After every row comes one of two labels: whether the row has a hidden trait. Each part has its own trait and labels.
4  0  -2  2  -7  5  -3  -16  -2  0  3  -2  -2  7  11  2  -3  8  -6  9  -3  3  -4  0  4  -7  -1  1  -3  -2  0  0  1  -4  7  -6  -4  1  1
gl
-11  -14  4  -7  -12  19  14  61  -9  -2  9  6  -11  0  -17  -7  7  -7  -22  -9  9  9  -2  -3  2  -11  5  1  29  -9  -2  0  -17  -3  0  -7  5  7  -3
Qz
-17  -18  9  -9  -21  15  21  57  -15  -4  13  7  -18  7  0  -13  10  -15  -28  -12  13  -8  -3  -4  0  -15  9  1  41  -14  0  2  -16  -2  -5  -23  9  5  -9
Qz
-5  -15  -2  0  -52  15  -3  -100  -8  -5  17  -9  -13  27  33  1  -1  1  6  60  0  -14  -14  -4  10  -12  -1  2  6  16  7  3  6  -21  -15  -46  -6  1  12
gl
-6  -21  -5  -2  -58  20  -3  -70  -13  -5  16  -11  -17  32  28  1  -2  1  0  80  -1  12  -18  -7  12  -17  -2  6  13  7  3  -2  -4  -23  -17  -46  -12  16  11
gl
-4  -11  -3  2  -29  -6  -6  -46  -4  -3  9  -10  -8  19  6  5  4  -3  -1  49  -5  4  -9  -6  5  -7  1  3  -2  18  0  -4  7  -11  -6  -22  -11  15  9
gl
-6  -7  0  -6  -10  21  10  39  -6  0  2  5  -7  1  -4  -4  0  -2  -10  -11  5  18  -1  -1  1  -6  1  3  19  -15  -2  0  -15  -4  5  -2  3  7  -7
Qz
-2  -2  -4  -2  -12  7  3  27  -3  0  0  -1  -3  2  -9  2  0  1  -3  0  0  24  -1  -1  -2  -1  0  3  5  -2  -3  -2  -9  1  16  0  -2  10  5
gl
-1  -2  0  0  3  -3  -1  20  1  0  -2  -2  -1  2  -10  -1  2  -1  0  5  1  11  0  -2  -2  5  2  1  -2  3  -3  -3  0  0  -11  1  -2  8  1
gl
-4  -4  1  -2  -3  8  11  23  -6  -1  4  3  -8  1  7  -6  1  -2  -4  -19  3  -4  0  0  1  -17  3  0  15  -11  0  3  -7  1  6  -8  5  0  -9
Qz

New part:
-93  -9  -11  8  -76  -35  -3  64  100  -8  20  -14  0  -19  31  33  57  17  -32  -27  10  -9  -10  -8  0  13
<36>
50  -22  -9  -3  -13  -7  0  9  -2  18  18  -9  -12  3  29  -10  8  -13  19  -17  1  -1  -6  -62  -3  13
<36>
65  17  -38  -5  6  23  1  -27  -56  12  -13  -7  -5  4  27  -37  -1  -8  5  -4  15  2  -3  30  0  5
<32>
84  -17  -24  -5  -17  -12  -2  -2  -35  29  -7  -9  -6  2  17  -21  -18  -23  32  -18  -9  4  -5  -41  -1  20
<36>
60  -6  -53  2  50  44  -5  -15  -83  -2  0  5  8  9  -14  -10  -50  -2  -28  -16  -6  6  3  48  3  -10
<32>
23  2  11  -4  -9  -18  2  -3  12  9  11  -6  -8  5  13  -5  11  -15  20  1  1  -2  0  -54  -3  8
<36>
29  -29  -10  0  16  -4  -2  14  7  1  32  -3  -7  9  32  5  -16  -10  -1  -9  -7  -3  -3  -67  -2  0
<36>
76  -12  -15  -2  21  -15  0  -10  -33  20  1  -1  -6  6  4  -22  -31  -30  34  -1  -22  4  -1  -54  -1  15
<36>
60  -46  9  2  15  -25  -3  20  1  20  17  -5  -8  0  50  -1  -28  -21  36  -9  -30  4  -12  -80  -5  11
<36>
-28  22  -19  2  2  5  0  7  17  -11  13  -3  1  -1  8  16  15  7  -16  2  13  -4  -4  17  -3  -10
<32>
-8  20  -50  -1  19  41  0  -4  -13  -14  15  -6  -3  7  16  4  17  18  -49  -10  36  -3  0  21  1  -10
<32>
54  8  -26  -4  5  1  1  -4  -28  9  -10  -7  -3  0  1  -17  3  -6  13  0  9  2  -1  15  0  5
<32>
8  -11  -34  -3  19  23  0  5  -23  1  35  -10  -11  12  40  -8  2  -3  -11  -17  21  -4  -4  -38  -2  -1
<32>
49  -16  -43  -3  32  35  0  -8  -43  4  33  -9  -13  17  44  -16  -2  1  -9  -20  26  -3  -4  -37  -2  -3
<32>
-8  26  -6  1  26  2  1  -12  -27  -12  -13  8  9  -2  -31  17  -15  0  3  18  -11  3  3  48  0  -13
<32>
-26  -8  -10  5  18  5  -3  24  28  -14  35  -1  0  5  29  24  -2  3  -12  -9  6  -6  -5  -27  -4  -12
<32>
5  -1  -5  1  26  -2  0  8  12  -7  35  2  -2  5  10  12  -22  -15  9  5  -13  -3  -1  -24  -3  -10
<32>
26  -5  -51  1  -9  17  -4  -4  -55  16  -6  -3  6  -3  1  -19  -27  -2  10  -16  -17  5  -1  10  2  6
<36>
